[  7   1 -26  -1  21  10  -5  76  25   0  -4  10 -21  17  26 -23  -7 -11
  21   0 -26   1 -10  19  -5 -10   0  -3  14  11  -3 -15 -14]
Z61:A
[ -7 -21 -12 -13  44  41   8  26  -4 -19 -41   5  -5  -1 -19   6  18   4
  -8  -4   5  -6   2  41  -4   8  -6  25  15 -22  19  -5  11]
Z387:M
[  6   0   0  -9 -12 -10  13  86  -5  -1  17  20  -2 -11  18   0 -14 -36
  -2  15 -30   3  -6  -3   1 -11 -13  -2   2   9   8 -15 -41]
Z61:L
[  7  -5  -4   4  36  42  -2   4   4  -8 -31   1  11  16 -22 -47  32  27
 -11 -25  -1   7   1  -6  29  10  -4   5  12 -25  -5  -7 -12]
Z387:N
[  2  19 -16 -26  24 -49 -12  61  12  -7  -9  16 -17   3  24 -17 -19 -12
  13  -5 -17  -3  27  20  -5   8   6  46  25  -2  -1 -29  -6]
Z61:A
[  5  11 -15  -9   5 -24  -5  57  13  11   5   8 -11 -19  36   2  -7 -13
  19  -6 -31   5   8  10 -10 -12  -2  -7  21  13 -10 -28 -37]
Z61:A
[  3  -8  -7  -4  -9 -43  -9  60  26  10  12  -1 -14  10  35  15   0 -22
   9   1 -14   5  -6  -7 -15 -26  15 -19  -1   5 -16 -17  36]
Z61:A
[ 21  -1 -14  -9  51  84  11   0  11  -1 -55   8  -4  -2  -2 -23  -8  27
  15 -16  10  17  13  23 -25   0 -19  18   5 -21  -1 -34  13]
Z387:N
[ -8  -5 -28 -12  40  69 -21  -8  22 -15 -34  -3   4  -6 -24 -26  13  16
   2  22 -12  -5  14  29   0  18  -4  25  23  -7  21 -23   7]
Z387:M
[ 10   8  15  -1 -12 -32 -23  73  -4  21  -4 -22   1  -4  31   4 -13 -56
  14 -22 -23  10   1  -2 -26 -20  14 -11   6  16 -14 -34 -57]
Z61:L
[ 16 -13 -13 -16   4 114  -4 114 -15   2 -14  22  -3   7  51   7  -4 -26
   4 -14  13   3   1  14 -11 -25   9  27  -6  -1  -6 -32   3]
Z61:L
[ 10  -4 -27  -6  20  46 -10  -2  20 -16 -39  21 -17  13   8 -21  -1  16
  12  -4   8   7 -93  30  -7  19  12  16  39 -13   2 -17  43]
Z387:M
[  0  -6  -5   6  21  48 -17  -9  24 -27 -24  -3  -6  16 -15 -15  20   7
 -23  -5  13  -7  11  11  -7  36   8  37   9 -24  22  -2  34]
Z387:M
[ 16   3   6  -6  36  60   8 -21  25 -10 -42  -4   7   0 -17 -17  10  12
   0  -4 -52   9  12  33  -8  17  -3  12  18 -21  14   8  31]
Z387:M
[ 21   4 -16 -17  26  36 -14  -9  17 -10 -62  19  -5   7  -6 -23  14  16
   2  -8  -7   6  26  11   2  12   4  21  27 -20 -19 -25  58]
Z387:N
[ 10 -14 -20  -8  40  31  21 -25  -1 -12 -31   1 -10  -2 -20 -29  27  10
 -21 -14   8  13  13  11   3  17   8  27   3 -30  -7  -4  37]
Z387:N
[ 14  -2 -26 -18  48  24  42  57  17  10 -42   4  -9 -11  -8 -22  21  18
  -5  -6   2  -1  20  34  -7  11  -1  39  18 -29 -10 -20   9]
Z387:M
[  6  -8 -20 -19  43  74 -10  26  17 -39 -57  23 -14   9 -12 -25   6  13
 -20 -12  16  23  30  28 -11   8   0  61   7 -11  18 -27  40]
Z387:M
[ -1 -12  14   3  25 -54 -12  69  17  -3  -6 -25 -15 -10  24  21 -15 -18
  33  11 -48  -2   3  -7  -3 -13   5   2  25  -6   5  11 -73]
Z61:L
[ -1 -33  -1 -11   6 -15   1  72  12  12 -18  -6  -4  -9  40   3  -7 -26
  26   4 -19   1  19  34  -8 -13  -4  19   0   8   4 -20   1]
Z61:L
[  0  11 -11  -2   6 -71  -1  62  25   9  12   8 -24   7  10   2 -25 -17
  19   2 -33   3 -21  -7  -2   2  13 -29  24  19  -7 -20 -44]
Z61:A
[ 20   3 -38 -16 -10 -49   5  87  23 -41 -44  30 -17  23  49  -9 -22 -10
  17   4 -15 -16 -15  11  -6 -21  -6  21   7  66 -10 -46 -14]
Z61:A
[  5  -8   5   3  61  36  10   1  21 -29 -53  13 -23   6  -9 -25   9  26
  -7  -1  -1  20   9  35  11  18  10   0  20   1  10 -11  50]
Z387:M
[ -4  15 -13 -35  40  87 -26 -23   2  -9 -48  17   0   4 -13 -11  17  59
 -10 -27  25  35  10  36   1  -6   5  13  -7 -30  -7 -36  41]
Z387:M
[-15  -3 -21   1  19  25  -4  62   9  -3 -10   8 -12   4  -2  -9 -19   0
  10 -11   0  28   0  26 -21 -23  -7 -13   2   2 -37 -25 -29]
Z61:L
